[[146 136 134 150]
 [151 142 145 104]
 [109 114 146 126]] value 142

[[128 131 139 138]
 [114 153 105 142]] value 153

[[125 103 142 126]
 [121 103 117 126]] value 103

[[153 118 106 136]
 [110 125 116 120]
 [141 135 104 149]] value 125

[[102 127 134 145]
 [129 109 115 134]
 [129 148 105 146]] value 109

[[107 108 143 135]
 [142 148 147 125]
 [121 111 143 147]] value 148

[[149 107 102 120]
 [127 154 113 139]
 [157 151 115 156]] value 154

[[139 153 115 134]
 [131 130 125 130]
 [141 156 111 138]] value 130

[[120 152 154 130]
 [133 114 135 128]] value 114

[[126 122 125 120]
 [134 131 152 144]
 [125 135 125 132]] value 131
---
[126 142 136 135 147 105 150] >> 150
[143 123 100 154 114] >> 114
[142 112 109 133 106 116 114] >> 114
[117 135 101 141 110 139 157] >> 157
[148 129 120 141 125 106 124] >> 124
[152 140 132 130 141 119] >> 119
[118 148 132 103] >> 103
---
[[129 150 117 116 106 137]
 [130 150 116 115 105 137]
 [128 157 112 118 109 146]] Out: 128

[[110 147 116 106 150 106]
 [107 107 116 143 108 111]
 [150 149 106 150 111 116]] Out: 150

[[152 138 113 153 109 148]
 [110 136 140 152 144 124]
 [142 147 112 147 118 140]] Out: 142

[[134 125 125 109 142]
 [123 130 141 112 144]
 [114 102 139 126 128]] Out: 114

[[131 129 129 113 132 136 122]
 [135 127 122 111 125 133 122]
 [136 107 110 132 110 129 139]] Out: 136

[[126 128 125 130 107 144 127]
 [125 130 124 131 103 142 130]
 [120 112 134 137 131 117 127]] Out: 120

[[127 129 121 126 128  99]
 [129 123 102 126 126 126]
 [131 131 126 126 128 131]] Out: 131

[[118 143 101 102 105 100]
 [141 134 153 138 126 114]
 [101 127 111 117 103 103]] Out: 101
---
[[147 135 128 131 107]
 [124 122 121 141 149]] >> 121

[[137 101 131 133 109]
 [127 101 120 139 109]] >> 120

[[132 128 127 123 152]
 [146 123 116 155 125]] >> 116

[[122 100 124 128 128]
 [111 153 128 130 127]] >> 128

[[143 140 152 120 142]
 [147 118 120 124 141]] >> 120

[[125 135 104 127 120]
 [149 121 119 113 127]] >> 119

[[102 150 114 146 109]
 [114 144 139 119 140]] >> 139

[[124 126 104 125 138]
 [121 122 136 132 127]] >> 136
---
[[145 137 110 118 129 128 143 141 124 138]
 [143 118 141 122 146 130 144 142 126 138]
 [113 140 114 121 114 120 111 119 126 125]
 [109 142 145 125 126 116 111 117 126 121]
 [149 140 114 120 134 127 148 142 125 138]
 [117 143 153 128 133 122 119 120 127 119]
 [149 136 106 131 126 133 148 139 129 134]
 [107 139 148 124 128 116 109 116 125 118]
 [108 131 104 131 105 124 107 113 129 121]
 [109 129 112 130 110 125 107 114 131 121]
 [115 135 116 132 117 126 118 119 127 119]] result: 127

[[132 137 133 137 137 133 112 134 135 135 138 135 131]
 [128 139 128 144 139 133 151 130 136 116 138 132 128]
 [130 136 136 134 131 137 121 131 133 136 138 130 132]
 [122 126 146 129 132 135 138 128 133 136 122 127 112]
 [138 134 121 135 134 130 101 137 124 140 129 137 145]
 [128 123 138 120 124 130 108 130 136 141 132 125 120]
 [124 121 125 121 118 124 145 124 120 127 124 121 127]
 [119 123 127 121 122 126 149 121 120 118 124 123 120]] result: 123

[[148 148 122 139 125 139 139 131 125 121 126 108]
 [129 109 142 142 126 131 135 138 150 132 130 117]
 [121 111 128 140 141 138 140 118 144 140 134 111]
 [130 125 126 131 128 131 130 130 133 131 129 128]
 [127 129 124 129 129 131 127 126 130 130 133 130]
 [129 128 127 131 130 131 130 129 131 131 122 126]
 [128 115 108 117 131 126 121 109 133 129 148 139]] result: 148

[[126 113 107 126 132 107 118 126 125 130 127 132 113 129]
 [122 134 132 133 123 133 130 122 122 123 122 123 133 123]
 [133 121 122 122 134 122 125 134 134 133 134 134 122 134]
 [133 122 128 119 138 122 129 134 133 135 134 139 122 136]
 [137 127 132 122 133 134 127 137 136 134 135 132 127 135]
 [137 133 136 128 125 140 132 137 136 131 134 123 132 130]
 [127 116 111 125 134 106 122 127 126 131 129 134 116 131]
 [135 126 120 126 116 143 115 136 135 128 132 113 125 128]] result: 125

[[113 116 145 126 113 151 117 134 133 125 124 124 136]
 [108 120 150 142 131 140 134 120 115 139 144 118 137]
 [128 118 146 131 141 134 114 134 136 128 132 131 120]
 [141 126 137 124 132 130 106 120 140 135 133 124 120]
 [125 111 117 136 124 135 109 127 120 128 128 124 132]
 [118 108 142 129 117 151 126 137 125 137 126 115 136]
 [119 116 123 129 129 128 114 116 112 124 125 121 110]
 [120 135 141 148 127 118 123 132 126 136 129 129 139]
 [105 110 143 137 120 117 111 127 134 128 129 113 121]
 [124 115 114 130 127 123 117 126 107 115 133 128 138]
 [118 115 128 122 127 134 126 144 136 123 114 116 127]] result: 116

[[125 127 126 132 125 128 130 130 130]
 [126 127 125 130 129 127 131 131 130]
 [153 156 139 121 143 144 119 120 121]
 [121 121 125 131 123 125 130 130 130]
 [127 128 125 129 133 126 133 133 130]
 [116 114 122 130 124 119 134 134 132]
 [125 126 125 131 127 127 131 131 130]
 [120 120 124 132 122 125 131 130 131]] result: 130

[[132 129  99 148 131 121 122 131 141 132]
 [146 127 119 107 136 133 129 151 142 151]
 [134 140 132 150 130 134 135 133 131 131]
 [121 120 121 123 121 120 122 122 121 121]
 [111 121 128 133 121 118 122 112 109 107]
 [118 123 113 117 118 121 118 119 122 118]
 [122 110 129 115 111 125 121 124 129 130]
 [137 131 121 113 129 129 129 140 133 140]
 [137 117 100 136 136 128 125 138 148 142]
 [132 138 136 128 132 135 133 134 135 132]
 [132 131 142 127 135 135 132 134 133 132]
 [132 127 140 129 129 137 134 134 135 137]] result: 135

[[127 132 128 130 127 127 128 129 128 130 126 129 128 127]
 [123 140 127 128 122 127 129 131 128 136 123 132 126 130]
 [125 144 121 117 124 133 128 136 121 142 130 134 118 138]
 [134 146 121 121 138 134 127 134 116 139 133 131 115 128]
 [129 132 127 127 130 129 128 129 126 130 129 128 126 127]
 [124 137 127 129 124 126 129 130 128 133 124 131 127 129]
 [134 151 124 132 140 129 128 132 118 136 127 130 120 118]
 [127 131 128 129 128 128 128 129 128 129 127 128 128 127]
 [121 156 127 137 123 122 131 133 127 140 116 133 126 122]
 [120 151 127 133 120 124 130 133 128 140 118 133 126 127]
 [126 137 124 122 125 131 128 132 124 136 129 131 122 134]
 [129 142 122 118 129 133 127 134 120 139 132 132 118 134]] result: 118
